Here is a tiny trained network, its code and every weight. The questions are about switching its units off for an input and a class, where a switched-off unit gives its printed mean instead of its output.

import numpy as np


def w(rows, s, z=0):
    codes = np.array(rows[::2]) - 128.0
    scale = np.full(codes.shape[1], s)
    scale[-1] = z or s
    return codes * scale


def f(y):
    return y / 2 * (1 + np.tanh(0.7978845608 * (y + 0.044715 * y**3)))


def log_softmax(a):
    a = a - a.max(-1, keepdims=True)
    return a - np.log(np.exp(a).sum(-1, keepdims=True))


def net(x, mask):
    res = np.array(x, float).reshape(1, 6) / 4 @ E
    y = f(res @ A[0][:, :-1].T + A[0][:, -1])
    res = res + np.where(mask, y, B[0][:, -1]) @ B[0][:, :-1]
    return log_softmax(res[-1] @ U[:, :-1].T + U[:, -1])


A, B = {}, {}
E = w([
[124,145,99,144,119,78,85,175,84,58,147],'x0',
[18,95,58,119,8,95,106,141,165,165,119],'x1',
[144,174,102,87,204,151,198,127,102,145,11],'x2',
[83,80,167,216,133,77,163,143,166,209,172],'x3',
[73,169,226,101,137,186,127,188,120,181,79],'x4',
[170,206,132,111,55,124,141,78,72,190,178],'x5',
],0.011)
A[0] = w([
[204,130,72,64,189,225,167,138,61,123,123,213],'neuron 0',
[235,217,137,103,150,200,139,171,21,60,112,235],'neuron 1',
[127,107,53,136,150,117,74,203,81,114,107,154],'neuron 2',
[81,179,185,185,102,1,136,182,120,143,188,201],'neuron 3',
[101,86,135,65,128,88,108,148,202,152,189,80],'neuron 4',
[80,117,114,96,165,145,170,110,198,221,147,132],'neuron 5',
[120,74,106,82,133,143,130,135,179,84,69,216],'neuron 6',
[137,105,210,107,124,101,206,93,126,115,156,104],'neuron 7',
[128,81,65,165,142,118,152,128,160,100,82,220],'neuron 8',
[144,101,184,108,133,164,186,115,98,125,177,123],'neuron 9',
[89,100,82,196,162,148,131,180,189,52,45,248],'neuron 10',
[124,206,153,84,190,175,86,35,72,115,128,174],'neuron 11',
[84,150,216,133,111,147,86,211,117,98,174,113],'neuron 12',
[68,46,122,189,203,105,42,206,146,51,110,252],'neuron 13',
],0.0076,0.0027)
B[0] = w([
[211,86,143,165,46,134,204,149,131,132,148,221],'neuron 0',
[123,61,95,73,76,236,165,117,2,163,98,248],'neuron 1',
[105,107,147,121,162,141,80,187,189,139,80,161],'neuron 2',
[54,97,133,110,117,160,87,192,172,147,136,203],'neuron 3',
[154,121,151,135,145,152,164,139,94,115,168,161],'neuron 4',
[123,122,109,71,136,122,111,169,147,175,80,179],'neuron 5',
[173,184,196,156,149,72,155,134,119,99,180,171],'neuron 6',
[98,136,149,158,158,98,139,146,90,135,127,154],'neuron 7',
[73,109,122,109,118,130,115,189,196,148,107,166],'neuron 8',
[91,134,132,115,111,155,160,132,113,108,155,159],'neuron 9',
[110,130,184,175,51,95,99,178,182,170,166,195],'neuron 10',
[154,91,128,130,107,174,201,46,46,63,148,202],'neuron 11',
[157,217,140,155,140,100,147,160,145,162,201,179],'neuron 12',
[159,124,125,110,129,89,162,131,143,203,135,213],'neuron 13',
],0.0093,0.015)
U = w([
[184,186,177,164,135,11,131,152,223,123,168,249],'0',
[138,162,68,130,168,102,117,131,124,86,87,10],'1',
[133,65,110,84,132,170,135,187,80,167,117,161],'2',
[255,115,148,133,117,165,163,40,2,75,155,105],'3',
],0.008,0.0016)

Each question gives the input, the list of numbers given to net, and the class t.
The units are the neurons (one row each of A and B). Each row of codes is followed by its name. A weight is (code - 128) times the scale printed after its matrix; where a second scale follows, it is the last column's (A, B and U).
mask holds one flag per neuron, in row order. A switched-off neuron (its flag False) gives its mean, the last column of its row in B, instead of its output. The means were averaged over made-up inputs and are rounded, as every weight is.
A unit's drop is (log p(t) with every unit on - log p(t) with that unit switched off) / (log p(t) with every unit on - log p(t) with every unit switched off).
unit that matters most: the unit with the biggest drop
k most important neurons: the k neurons with the biggest drops, biggest first
drop of u: that unit's drop, to one decimal
input [3,-1,6,8,-8,3], class 1: unit that matters most => neuron 10
input [-5,-8,-7,6,-1,7], class 0: 2 most important neurons => neuron 1; neuron 3
input [7,3,5,-4,-6,1], class 2: 3 most important neurons => neuron 2; neuron 8; neuron 11
input [2,6,7,-7,-2,1], class 3: 2 most important neurons => neuron 3; neuron 6
input [3,6,-6,-7,-6,7], class 1: 3 most important neurons => neuron 1; neuron 11; neuron 0
input [-2,8,-7,-3,-6,0], class 0: 2 most important neurons => neuron 1; neuron 11
input [5,-3,4,8,6,1], class 0: 3 most important neurons => neuron 1; neuron 12; neuron 11
input [7,-4,-7,-2,-7,1], class 2: drop of neuron 6 => 0.1
input [-7,-6,5,1,2,-6], class 3: drop of neuron 11 => 0.2
input [2,7,3,7,4,-6], class 0: drop of neuron 2 => 0.0
input [-8,2,-2,-6,6,0], class 3: drop of neuron 3 => 0.1
